Here is a tiny trained network, its code and every weight. The questions are about switching its units off for an input and a target symbol, where a switched-off unit gives its printed mean instead of its output.

import numpy as np


def w(rows, s, z=0):
    codes = np.array(rows[::2]) - 128.0
    scale = np.full(codes.shape[1], s)
    scale[-1] = z or s
    return codes * scale


def norm(h):
    return h / np.sqrt((h * h).mean(-1, keepdims=True) + 1e-5)


def f(y):
    return np.maximum(y, 0)


def softmax(a):
    e = np.exp(a - a.max(-1, keepdims=True))
    return e / e.sum(-1, keepdims=True)


def log_softmax(a):
    a = a - a.max(-1, keepdims=True)
    return a - np.log(np.exp(a).sum(-1, keepdims=True))


def net(x, mask):
    ids = ['ΓΩαβζηθμτψ'.index(c) for c in x.split()]
    T = len(ids)
    res = E[ids] + P[:T]
    u = 0
    for l in range(2):
        r = norm(res)
        for j in range(2):
            rows = slice(3 * j, 3 * j + 3)
            q, k, v = (r @ M[l][rows].T for M in (Q, K, V))
            z = softmax(np.where(np.tri(T) > 0, q @ k.T / 3**0.5, -1e9)) @ v
            o = O[l][rows]
            res = res + np.where(mask[u + j], z, o[:, -1]) @ o[:, :-1]
        u += 2
        y = f(norm(res) @ A[l][:, :-1].T + A[l][:, -1])
        res = res + np.where(mask[u : u + 12], y, B[l][:, -1]) @ B[l][:, :-1]
        u += 12
    return log_softmax(norm(res)[-1] @ U[:, :-1].T + U[:, -1])


Q, K, V, O, A, B = {}, {}, {}, {}, {}, {}
E = w([
[214,85,91,115,90,137,104,224],'Γ',
[226,39,242,105,153,7,94,111],'Ω',
[148,139,153,96,83,156,122,221],'α',
[200,98,104,117,70,155,89,239],'β',
[97,178,214,108,80,143,128,217],'ζ',
[136,154,187,96,92,157,111,216],'η',
[102,219,163,123,36,68,215,98],'θ',
[59,76,38,167,64,111,162,192],'μ',
[23,27,124,144,163,113,71,122],'τ',
[109,140,181,155,115,186,71,73],'ψ',
],0.012)
P = w([
[128,107,109,76,2,150,72,110],'0',
[105,122,159,85,81,155,112,121],'1',
[101,123,159,107,110,146,117,134],'2',
[100,130,153,125,127,139,117,144],'3',
[106,135,149,139,138,136,124,148],'4',
[113,141,146,154,151,137,125,153],'5',
[116,138,143,163,161,134,128,156],'6',
[120,141,143,177,168,131,132,159],'7',
],0.017)
Q[0] = w([
[164,149,124,119,153,131,167,118],'L0H0',
[105,144,150,185,153,53,110,162],'L0H0',
[128,106,97,86,188,149,149,92],'L0H0',
[178,166,193,130,117,131,156,189],'L0H1',
[65,77,194,157,70,121,106,172],'L0H1',
[107,104,178,254,173,112,72,210],'L0H1',
],0.0077)
K[0] = w([
[113,151,130,93,146,124,174,148],'L0H0',
[139,105,112,91,136,96,122,82],'L0H0',
[88,115,102,114,168,169,154,128],'L0H0',
[74,171,104,194,111,108,152,133],'L0H1',
[68,110,112,226,153,174,141,70],'L0H1',
[135,152,146,254,222,125,158,155],'L0H1',
],0.0098)
V[0] = w([
[76,78,131,142,148,193,59,184],'L0H0',
[68,192,79,140,105,241,138,161],'L0H0',
[148,31,143,134,153,41,129,70],'L0H0',
[129,201,112,94,87,97,163,65],'L0H1',
[148,179,243,149,123,195,91,123],'L0H1',
[218,80,145,107,109,119,129,255],'L0H1',
],0.0062)
O[0] = w([
[166,214,247,98,113,160,103,103,215],'L0H0',
[169,101,141,164,28,132,1,105,138],'L0H0',
[66,186,101,125,216,108,203,89,68],'L0H0',
[125,95,183,214,154,102,173,82,77],'L0H1',
[191,128,108,85,173,230,160,118,252],'L0H1',
[220,255,155,150,139,96,71,179,123],'L0H1',
],0.0062,0.0031)
A[0] = w([
[128,55,47,150,61,114,47,99,63],'L0N0',
[100,191,170,101,194,140,58,150,85],'L0N1',
[103,127,66,204,77,28,155,108,88],'L0N2',
[208,98,107,132,51,168,73,148,13],'L0N3',
[101,215,142,171,133,124,169,121,88],'L0N4',
[86,125,25,130,149,121,238,150,40],'L0N5',
[100,194,45,135,252,79,180,117,121],'L0N6',
[172,132,152,215,136,127,227,155,117],'L0N7',
[125,102,91,76,191,176,176,118,114],'L0N8',
[151,122,72,144,72,109,112,209,113],'L0N9',
[165,60,128,140,155,146,153,192,107],'L0N10',
[96,72,111,255,52,86,207,96,3],'L0N11',
],0.0078,0.0038)
B[0] = w([
[164,139,173,31,92,200,132,198,203],'L0N0',
[136,98,101,186,121,77,163,126,225],'L0N1',
[120,92,184,175,139,87,125,187,188],'L0N2',
[23,138,135,190,162,60,154,62,253],'L0N3',
[103,92,151,115,82,112,114,173,185],'L0N4',
[197,162,204,56,90,143,109,110,160],'L0N5',
[101,254,79,108,161,187,168,212,174],'L0N6',
[86,66,118,161,133,113,174,148,201],'L0N7',
[97,205,138,168,80,119,104,121,163],'L0N8',
[81,208,202,140,126,92,158,107,235],'L0N9',
[103,181,158,115,119,137,167,102,191],'L0N10',
[81,55,99,202,188,130,73,105,208],'L0N11',
],0.0078,0.0044)
Q[1] = w([
[113,91,158,62,41,118,90,112],'L1H0',
[171,104,91,238,90,117,156,170],'L1H0',
[185,112,1,98,129,159,33,59],'L1H0',
[203,52,15,59,76,149,63,58],'L1H1',
[159,41,50,143,56,47,106,16],'L1H1',
[191,122,213,106,9,106,135,132],'L1H1',
],0.0089)
K[1] = w([
[86,120,79,123,28,148,135,113],'L1H0',
[90,183,85,204,146,95,167,178],'L1H0',
[118,141,164,63,40,67,185,93],'L1H0',
[109,155,102,157,37,219,32,116],'L1H1',
[51,86,80,180,1,182,85,100],'L1H1',
[155,143,172,182,67,97,168,163],'L1H1',
],0.009)
V[1] = w([
[47,113,113,30,142,33,96,254],'L1H0',
[171,96,160,152,150,36,206,141],'L1H0',
[154,168,197,84,73,83,251,151],'L1H0',
[207,123,185,154,132,23,224,104],'L1H1',
[81,118,100,145,105,74,179,92],'L1H1',
[57,204,100,185,59,185,194,242],'L1H1',
],0.006)
O[1] = w([
[135,120,102,48,143,1,111,131,218],'L1H0',
[141,147,172,87,86,105,213,160,86],'L1H0',
[182,135,210,141,114,72,206,170,193],'L1H0',
[168,102,60,96,119,203,70,84,255],'L1H1',
[106,57,146,129,101,142,142,143,129],'L1H1',
[103,202,219,67,86,109,163,160,118],'L1H1',
],0.0084,0.0052)
A[1] = w([
[143,113,127,124,175,127,212,120,74],'L1N0',
[142,98,85,136,152,80,114,87,80],'L1N1',
[101,125,169,98,139,4,124,126,105],'L1N2',
[95,179,136,135,154,134,147,145,91],'L1N3',
[89,132,185,80,34,117,120,96,19],'L1N4',
[83,70,139,132,143,158,131,141,122],'L1N5',
[96,162,202,80,40,148,85,144,107],'L1N6',
[110,152,151,20,15,155,124,110,2],'L1N7',
[120,84,79,128,153,146,152,116,59],'L1N8',
[112,144,124,115,132,156,85,163,160],'L1N9',
[117,69,168,173,145,121,229,111,65],'L1N10',
[137,157,193,92,83,165,96,89,115],'L1N11',
],0.014,0.006)
B[1] = w([
[98,179,180,72,133,157,175,102,143],'L1N0',
[60,144,131,102,89,124,120,181,149],'L1N1',
[106,142,131,223,125,151,144,75,208],'L1N2',
[110,149,174,108,142,135,139,192,145],'L1N3',
[186,119,82,25,155,173,147,168,208],'L1N4',
[186,150,121,127,109,98,133,110,166],'L1N5',
[158,223,154,43,164,162,159,123,250],'L1N6',
[153,74,162,133,76,194,67,246,186],'L1N7',
[107,199,129,113,142,142,125,100,148],'L1N8',
[144,102,160,127,130,86,157,100,166],'L1N9',
[117,204,145,149,203,88,97,112,163],'L1N10',
[78,122,154,153,107,65,136,176,191],'L1N11',
],0.012,0.016)
U = w([
[189,154,114,142,110,85,124,122,63],'Γ',
[144,126,105,157,150,229,131,66,151],'Ω',
[55,94,182,229,119,87,137,176,252],'α',
[62,145,48,71,149,71,108,121,136],'β',
[130,130,130,124,104,117,154,103,39],'ζ',
[122,254,183,100,180,110,182,33,22],'η',
[145,140,174,56,85,149,162,194,187],'θ',
[171,129,114,130,119,93,157,114,86],'μ',
[177,122,109,105,45,65,219,62,148],'τ',
[200,94,97,129,180,102,176,137,120],'ψ',
],0.008,0.0041)

Each question gives the input, a string of symbols that net reads in full, and the target symbol t.
The units are the heads (3 rows each of Q, K, V and O) and the neurons (one row each of A and B). Each row of codes is followed by its name. A weight is (code - 128) times the scale printed after its matrix; where a second scale follows, it is the last column's (O, A, B and U).
mask holds one flag per unit, layer by layer, with each layer's heads first. A switched-off unit (its flag False) gives its mean, the last column of its rows in O or B, instead of its output. The means were averaged over made-up inputs and are rounded, as every weight is.
A unit's drop is (log p(t) with every unit on - log p(t) with that unit switched off) / (log p(t) with every unit on - log p(t) with every unit switched off).
The circuit of an input: a set's keep is (log p(t) with only the set's units on - log p(t) with every unit switched off) / (log p(t) with every unit on - log p(t) with every unit switched off). Starting from the 12 units with the biggest drops (on a tie, the unit counted first), units are removed one at a time, each time the one whose removal leaves the highest keep (on an exact tie, the one counted first), for as long as the keep stays at least 0.8.
units of the circuit, in order: the units of the circuit, biggest drop first
most important unit: the unit with the biggest drop
top k neurons: the k neurons with the biggest drops, biggest first
k most important neurons of layer l: the k neurons of layer l with the biggest drops, biggest first
which heads matter: for each layer, one digit per head in row order, 1 if its drop is at least 0.15 and else 0, layers parted by /
input τ Ω ψ τ Γ η, target β: 3 most important neurons of layer 0 : L0N1, L0N9, L0N0
input θ Γ Γ ζ τ Ω β μ, target α: most important unit : L0H1
input μ η ψ Ω η, target Ω: units of the circuit, in order : L1H1, L0H1, L1N6, L1N7
input η Γ Ω τ θ, target β: units of the circuit, in order : L1H1, L1H0, L1N6
input τ θ Ω θ τ, target β: which heads matter : 00 / 01
input θ Ω μ, target α: 2 most important neurons of layer 0 : L0N2, L0N11
input ψ τ θ θ Ω, target η: units of the circuit, in order : L1N7, L1N4
input θ ζ μ Ω μ ζ Γ, target α: which heads matter : 01 / 11
input Ω τ τ ψ, target Ω: units of the circuit, in order : L1H1, L0H0, L1N6
input Γ μ θ θ τ Ω μ, target β: 2 most important neurons of layer 1 : L1N7, L1N11
input Ω τ θ θ θ Γ α, target η: which heads matter : 10 / 11
input ψ Ω Ω, target η: which heads matter : 10 / 00
input τ θ Ω η, target η: top 2 neurons : L0N1, L1N7
input ζ η Ω θ μ θ ζ, target α: 2 most important neurons of layer 1 : L1N6, L1N4
input θ θ θ τ τ, target η: top 3 neurons : L1N2, L0N0, L1N7
input ζ θ Γ μ τ β β, target η: most important neuron of layer 1 : L1N2
input μ τ θ Ω, target β: 3 most important neurons of layer 1 : L1N1, L1N6, L1N7
input Ω θ α θ τ Γ β, target β: which heads matter : 10 / 01
input Ω β ψ θ, target Ω: which heads matter : 10 / 11
input η β Γ τ Ω, target β: which heads matter : 10 / 01
input θ τ θ θ Ω θ ψ, target Ω: which heads matter : 00 / 01
input η β τ β η ψ Ω, target Ω: which heads matter : 00 / 11
input θ η μ β α μ Ω, target α: which heads matter : 11 / 00
input μ ζ μ Ω η, target α: which heads matter : 01 / 11
input ζ θ Ω ψ η θ, target Ω: top neuron : L0N5
